Here is a tiny trained network, its code and every weight. The questions are about switching its units off for an input and a class, where a switched-off unit gives its printed mean instead of its output.

import numpy as np


def w(rows, s, z=0):
    codes = np.array(rows[::2]) - 128.0
    scale = np.full(codes.shape[1], s)
    scale[-1] = z or s
    return codes * scale


def f(y):
    return y / 2 * (1 + np.tanh(0.7978845608 * (y + 0.044715 * y**3)))


def log_softmax(a):
    a = a - a.max(-1, keepdims=True)
    return a - np.log(np.exp(a).sum(-1, keepdims=True))


def net(x, mask):
    res = np.array(x, float).reshape(1, 8) / 4 @ E
    y = f(res @ A[0][:, :-1].T + A[0][:, -1])
    res = res + np.where(mask, y, B[0][:, -1]) @ B[0][:, :-1]
    return log_softmax(res[-1] @ U[:, :-1].T + U[:, -1])


A, B = {}, {}
E = w([
[158,131,76,6],'x0',
[54,56,250,98],'x1',
[2,27,58,119],'x2',
[188,23,74,192],'x3',
[210,18,93,81],'x4',
[126,85,33,227],'x5',
[94,182,138,64],'x6',
[41,67,129,86],'x7',
],0.0056)
A[0] = w([
[174,149,117,155,110],'N1',
[1,174,119,60,166],'N2',
[110,48,118,173,228],'N3',
[58,178,41,82,145],'N4',
[87,11,93,211,171],'N5',
[227,96,36,75,123],'N6',
[212,149,95,223,224],'N7',
[132,54,61,79,96],'N8',
[150,169,186,92,241],'N9',
[64,133,182,164,187],'N10',
[34,88,120,67,149],'N11',
[207,165,24,217,211],'N12',
[139,171,225,140,138],'N13',
[75,199,184,151,72],'N14',
[99,162,135,130,253],'N15',
[139,152,28,15,87],'N16',
],0.0089,0.0041)
B[0] = w([
[107,101,106,157,147],'N1',
[136,151,75,114,244],'N2',
[106,195,126,173,214],'N3',
[142,143,76,69,194],'N4',
[85,162,162,173,245],'N5',
[230,84,158,99,220],'N6',
[203,151,54,214,236],'N7',
[113,115,224,120,188],'N8',
[173,209,171,203,216],'N9',
[156,63,94,255,193],'N10',
[175,151,118,138,217],'N11',
[234,134,45,134,255],'N12',
[118,170,154,167,192],'N13',
[164,119,153,150,176],'N14',
[106,203,85,176,191],'N15',
[85,68,157,17,205],'N16',
],0.0072,0.0071)
U = w([
[214,20,154,63,89],'0',
[31,62,80,175,141],'1',
[176,128,2,194,170],'2',
[139,114,121,109,2],'3',
[88,161,44,42,135],'4',
[150,199,234,143,169],'5',
],0.01,0.0064)

Each question gives the input, the list of numbers given to net, and the class t.
The units are the neurons (one row each of A and B). Each row of codes is followed by its name. A weight is (code - 128) times the scale printed after its matrix; where a second scale follows, it is the last column's (A, B and U).
mask holds one flag per neuron, in row order. A switched-off neuron (its flag False) gives its mean, the last column of its row in B, instead of its output. The means were averaged over made-up inputs and are rounded, as every weight is.
A unit's drop is (log p(t) with every unit on - log p(t) with that unit switched off) / (log p(t) with every unit on - log p(t) with every unit switched off).
The circuit of an input: a set's keep is (log p(t) with only the set's units on - log p(t) with every unit switched off) / (log p(t) with every unit on - log p(t) with every unit switched off). Starting from the 12 units with the biggest drops (on a tie, the unit counted first), units are removed one at a time, each time the one whose removal leaves the highest keep (on an exact tie, the one counted first), for as long as the keep stays at least 0.8.
circuit, biggest first: the units of the circuit, biggest drop first
most important unit: the unit with the biggest drop
top k neurons: the k neurons with the biggest drops, biggest first
drop when u is switched off: that unit's drop, to one decimal
input [1,-4,-6,1,-7,-6,-6,-7], class 2: circuit, biggest first -> (N7)
input [5,4,3,5,-7,2,3,-4], class 1: circuit, biggest first -> (N12; N6)
input [0,2,6,-2,6,7,-5,5], class 5: circuit, biggest first -> (N8; N5; N3)
input [3,3,-3,-1,5,1,2,-5], class 0: top 2 neurons -> (N5; N3)
input [7,-6,-1,-4,-5,-3,-5,-3], class 4: circuit, biggest first -> (N16; N10)
input [2,1,7,3,7,2,2,5], class 0: top 3 neurons -> (N6; N8; N15)
input [6,-7,2,2,5,-1,0,-7], class 0: circuit, biggest first -> (N6; N16)
input [7,-4,-6,0,-4,-2,-1,3], class 4: top 4 neurons -> (N16; N10; N8; N5)
input [-5,2,2,-1,-7,-2,-5,4], class 1: circuit, biggest first -> (N10; N12)
input [8,-4,-2,-5,-2,-3,3,-8], class 4: top 4 neurons -> (N16; N4; N8; N5)
input [-1,-3,8,2,0,-6,5,7], class 4: circuit, biggest first -> (N4; N2; N7)
input [-2,6,1,0,-2,2,-2,-5], class 1: top 2 neurons -> (N12; N6)
input [-3,3,-1,1,8,7,4,3], class 1: top 3 neurons -> (N9; N5; N12)
input [8,-6,-2,3,-4,-4,-6,8], class 4: top 3 neurons -> (N10; N14; N4)
input [-5,8,7,0,2,7,-1,-8], class 1: top 2 neurons -> (N5; N12)
input [8,-4,-7,-2,2,-2,4,8], class 0: top 3 neurons -> (N6; N16; N3)
input [5,-1,4,-5,0,6,-3,7], class 4: most important unit -> N4
input [-6,-3,-4,-3,-4,-2,2,-4], class 2: top 2 neurons -> (N7; N8)
input [5,-8,7,1,6,6,-3,3], class 0: drop when N16 is switched off -> 0.3
input [-4,8,6,-8,0,-4,0,8], class 2: drop when N2 is switched off -> 0.4
input [-8,3,6,5,-4,-6,0,-7], class 1: drop when N9 is switched off -> 0.2
input [7,1,5,4,5,-1,-5,-2], class 0: top neuron -> (N6)
input [-5,-2,2,-1,4,5,1,7], class 1: drop when N16 is switched off -> -0.1
